Here is a tiny trained network, its code and every weight. The questions are about switching its units off for an input and a target symbol, where a switched-off unit gives its printed mean instead of its output.

import numpy as np


def w(rows, s, z=0):
    codes = np.array(rows[::2]) - 128.0
    scale = np.full(codes.shape[1], s)
    scale[-1] = z or s
    return codes * scale


def f(y):
    return np.maximum(y, 0)


def softmax(a):
    e = np.exp(a - a.max(-1, keepdims=True))
    return e / e.sum(-1, keepdims=True)


def log_softmax(a):
    a = a - a.max(-1, keepdims=True)
    return a - np.log(np.exp(a).sum(-1, keepdims=True))


def net(x, mask):
    ids = ['ζλμξσφ'.index(c) for c in x.split()]
    T = len(ids)
    res = E[ids] + P[:T]
    u = 0
    for l in range(2):
        r = res
        for j in range(2):
            rows = slice(4 * j, 4 * j + 4)
            q, k, v = (r @ M[l][rows].T for M in (Q, K, V))
            z = softmax(np.where(np.tri(T) > 0, q @ k.T / 4**0.5, -1e9)) @ v
            o = O[l][rows]
            res = res + np.where(mask[u + j], z, o[:, -1]) @ o[:, :-1]
        u += 2
        y = f(res @ A[l][:, :-1].T + A[l][:, -1])
        res = res + np.where(mask[u : u + 8], y, B[l][:, -1]) @ B[l][:, :-1]
        u += 8
    return log_softmax(res[-1] @ U[:, :-1].T + U[:, -1])


Q, K, V, O, A, B = {}, {}, {}, {}, {}, {}
E = w([
[154,130,154],'ζ',
[146,98,158],'λ',
[176,111,7],'μ',
[190,125,12],'ξ',
[111,90,126],'σ',
[62,97,91],'φ',
],0.014)
P = w([
[152,153,125],'0',
[178,84,126],'1',
[172,30,135],'2',
[78,144,89],'3',
[116,250,147],'4',
[102,130,154],'5',
[254,96,183],'6',
[28,86,79],'7',
[206,249,80],'8',
[16,164,247],'9',
],0.012)
Q[0] = w([
[162,150,21],'L0H0',
[66,201,227],'L0H0',
[216,85,57],'L0H0',
[103,252,76],'L0H0',
[129,65,187],'L0H1',
[189,61,53],'L0H1',
[43,107,75],'L0H1',
[138,130,141],'L0H1',
],0.011)
K[0] = w([
[239,132,128],'L0H0',
[64,9,130],'L0H0',
[164,228,158],'L0H0',
[220,5,130],'L0H0',
[139,190,99],'L0H1',
[161,74,77],'L0H1',
[67,81,45],'L0H1',
[156,156,105],'L0H1',
],0.011)
V[0] = w([
[168,106,105],'L0H0',
[223,228,201],'L0H0',
[23,112,183],'L0H0',
[53,37,68],'L0H0',
[27,97,85],'L0H1',
[82,122,108],'L0H1',
[66,3,140],'L0H1',
[172,88,148],'L0H1',
],0.0062)
O[0] = w([
[154,146,147,188],'L0H0',
[73,135,152,89],'L0H0',
[199,143,42,1],'L0H0',
[255,164,105,166],'L0H0',
[192,185,140,124],'L0H1',
[166,186,174,121],'L0H1',
[204,90,153,165],'L0H1',
[111,100,147,166],'L0H1',
],0.0068,0.0034)
A[0] = w([
[99,181,24,232],'L0N0',
[254,129,168,126],'L0N1',
[185,133,217,216],'L0N2',
[179,147,214,252],'L0N3',
[215,103,153,3],'L0N4',
[233,122,109,174],'L0N5',
[132,143,152,164],'L0N6',
[8,151,111,193],'L0N7',
],0.0089,0.0024)
B[0] = w([
[234,100,117,251],'L0N0',
[54,146,71,240],'L0N1',
[56,81,115,236],'L0N2',
[31,99,119,243],'L0N3',
[82,131,66,177],'L0N4',
[48,149,1,252],'L0N5',
[94,119,145,156],'L0N6',
[253,246,198,197],'L0N7',
],0.0062,0.0036)
Q[1] = w([
[124,126,119],'L1H0',
[119,115,100],'L1H0',
[92,1,124],'L1H0',
[168,100,79],'L1H0',
[71,207,39],'L1H1',
[158,132,154],'L1H1',
[192,228,189],'L1H1',
[165,53,99],'L1H1',
],0.0092)
K[1] = w([
[116,142,110],'L1H0',
[74,146,66],'L1H0',
[186,234,172],'L1H0',
[160,118,79],'L1H0',
[14,2,118],'L1H1',
[220,83,157],'L1H1',
[188,34,162],'L1H1',
[162,192,195],'L1H1',
],0.0081)
V[1] = w([
[146,204,134],'L1H0',
[2,132,180],'L1H0',
[75,34,146],'L1H0',
[79,48,91],'L1H0',
[236,52,129],'L1H1',
[235,87,59],'L1H1',
[10,130,91],'L1H1',
[217,188,93],'L1H1',
],0.0078)
O[1] = w([
[187,190,101,62],'L1H0',
[181,23,77,65],'L1H0',
[38,1,129,174],'L1H0',
[74,82,153,255],'L1H0',
[10,143,138,136],'L1H1',
[93,151,109,216],'L1H1',
[192,47,143,251],'L1H1',
[92,229,136,79],'L1H1',
],0.0069,0.0041)
A[1] = w([
[123,99,220,119],'L1N0',
[127,170,127,77],'L1N1',
[129,142,95,186],'L1N2',
[225,106,62,123],'L1N3',
[126,79,95,125],'L1N4',
[107,100,48,2],'L1N5',
[174,79,247,120],'L1N6',
[66,85,154,77],'L1N7',
],0.013,0.009)
B[1] = w([
[161,193,147,188],'L1N0',
[77,81,13,138],'L1N1',
[112,79,121,212],'L1N2',
[43,205,138,208],'L1N3',
[147,144,89,255],'L1N4',
[133,255,145,178],'L1N5',
[189,227,125,185],'L1N6',
[187,73,189,217],'L1N7',
],0.0091,0.0066)
U = w([
[117,149,47,71],'ζ',
[120,2,70,248],'λ',
[79,149,218,176],'μ',
[214,182,151,130],'ξ',
[65,99,200,2],'σ',
[225,82,134,52],'φ',
],0.0068,0.0027)

Each question gives the input, a string of symbols that net reads in full, and the target symbol t.
The units are the heads (4 rows each of Q, K, V and O) and the neurons (one row each of A and B). Each row of codes is followed by its name. A weight is (code - 128) times the scale printed after its matrix; where a second scale follows, it is the last column's (O, A, B and U).
mask holds one flag per unit, layer by layer, with each layer's heads first. A switched-off unit (its flag False) gives its mean, the last column of its rows in O or B, instead of its output. The means were averaged over made-up inputs and are rounded, as every weight is.
A unit's drop is (log p(t) with every unit on - log p(t) with that unit switched off) / (log p(t) with every unit on - log p(t) with every unit switched off).
The circuit of an input: a set's keep is (log p(t) with only the set's units on - log p(t) with every unit switched off) / (log p(t) with every unit on - log p(t) with every unit switched off). Starting from the 12 units with the biggest drops (on a tie, the unit counted first), units are removed one at a time, each time the one whose removal leaves the highest keep (on an exact tie, the one counted first), for as long as the keep stays at least 0.8.
units of the circuit, in order: the units of the circuit, biggest drop first
top k neurons: the k neurons with the biggest drops, biggest first
top k neurons in layer l: the k neurons of layer l with the biggest drops, biggest first
heads that matter: for each layer, one digit per head in row order, 1 if its drop is at least 0.15 and else 0, layers parted by /
input λ σ λ σ λ μ ζ ζ ξ ζ, target ξ: top 2 neurons => (L1N6 L1N0)
input σ σ μ σ μ σ ξ, target ζ: heads that matter => 00 / 10
input φ ξ λ, target ζ: units of the circuit, in order => (L0H0 L1N5 L0N5 L0N1)
input ξ ξ ζ, target μ: units of the circuit, in order => (L1H1 L1H0)
input φ λ λ ξ ξ σ φ, target μ: units of the circuit, in order => (L0H0 L1H1 L0N0)
input ξ σ σ λ λ ξ ζ ζ ξ σ, target ξ: units of the circuit, in order => (L1N6 L0N7)
input σ ξ μ, target ζ: units of the circuit, in order => (L1N5 L0N5)
input μ μ σ φ ξ ζ, target ζ: units of the circuit, in order => (L0H0 L0N5 L0N1)
input ξ ζ λ, target μ: units of the circuit, in order => (L1H1 L0N0 L1H0)
input σ ξ λ ξ μ, target λ: heads that matter => 10 / 10
input σ σ ζ σ σ σ σ φ φ λ, target ζ: top 2 neurons in layer 1 => (L1N5 L1N3)
input ξ φ λ, target μ: units of the circuit, in order => (L1H1 L0N0)
input σ σ λ ξ ζ, target φ: heads that matter => 01 / 11
input ζ λ σ ξ φ σ ξ ξ μ, target λ: units of the circuit, in order => (L0H0 L1H0)
input ξ μ σ φ σ φ ζ, target λ: heads that matter => 01 / 00
input ζ σ ξ λ σ σ ξ ζ ζ, target μ: heads that matter => 11 / 00
input ζ ζ μ, target ζ: heads that matter => 01 / 10
input ξ ξ φ, target μ: heads that matter => 00 / 01
input λ φ ζ ζ ζ λ, target ξ: top 3 neurons => (L1N6 L0N5 L1N0)
input σ ζ ξ σ σ ζ, target λ: heads that matter => 10 / 10
input σ ξ ζ μ φ ζ φ, target ζ: heads that matter => 10 / 10
input ζ ζ σ, target ξ: heads that matter => 10 / 01
input λ λ λ ξ λ, target φ: heads that matter => 00 / 11
input ζ σ λ ζ σ, target φ: heads that matter => 00 / 11
input φ λ ξ, target ζ: heads that matter => 00 / 00
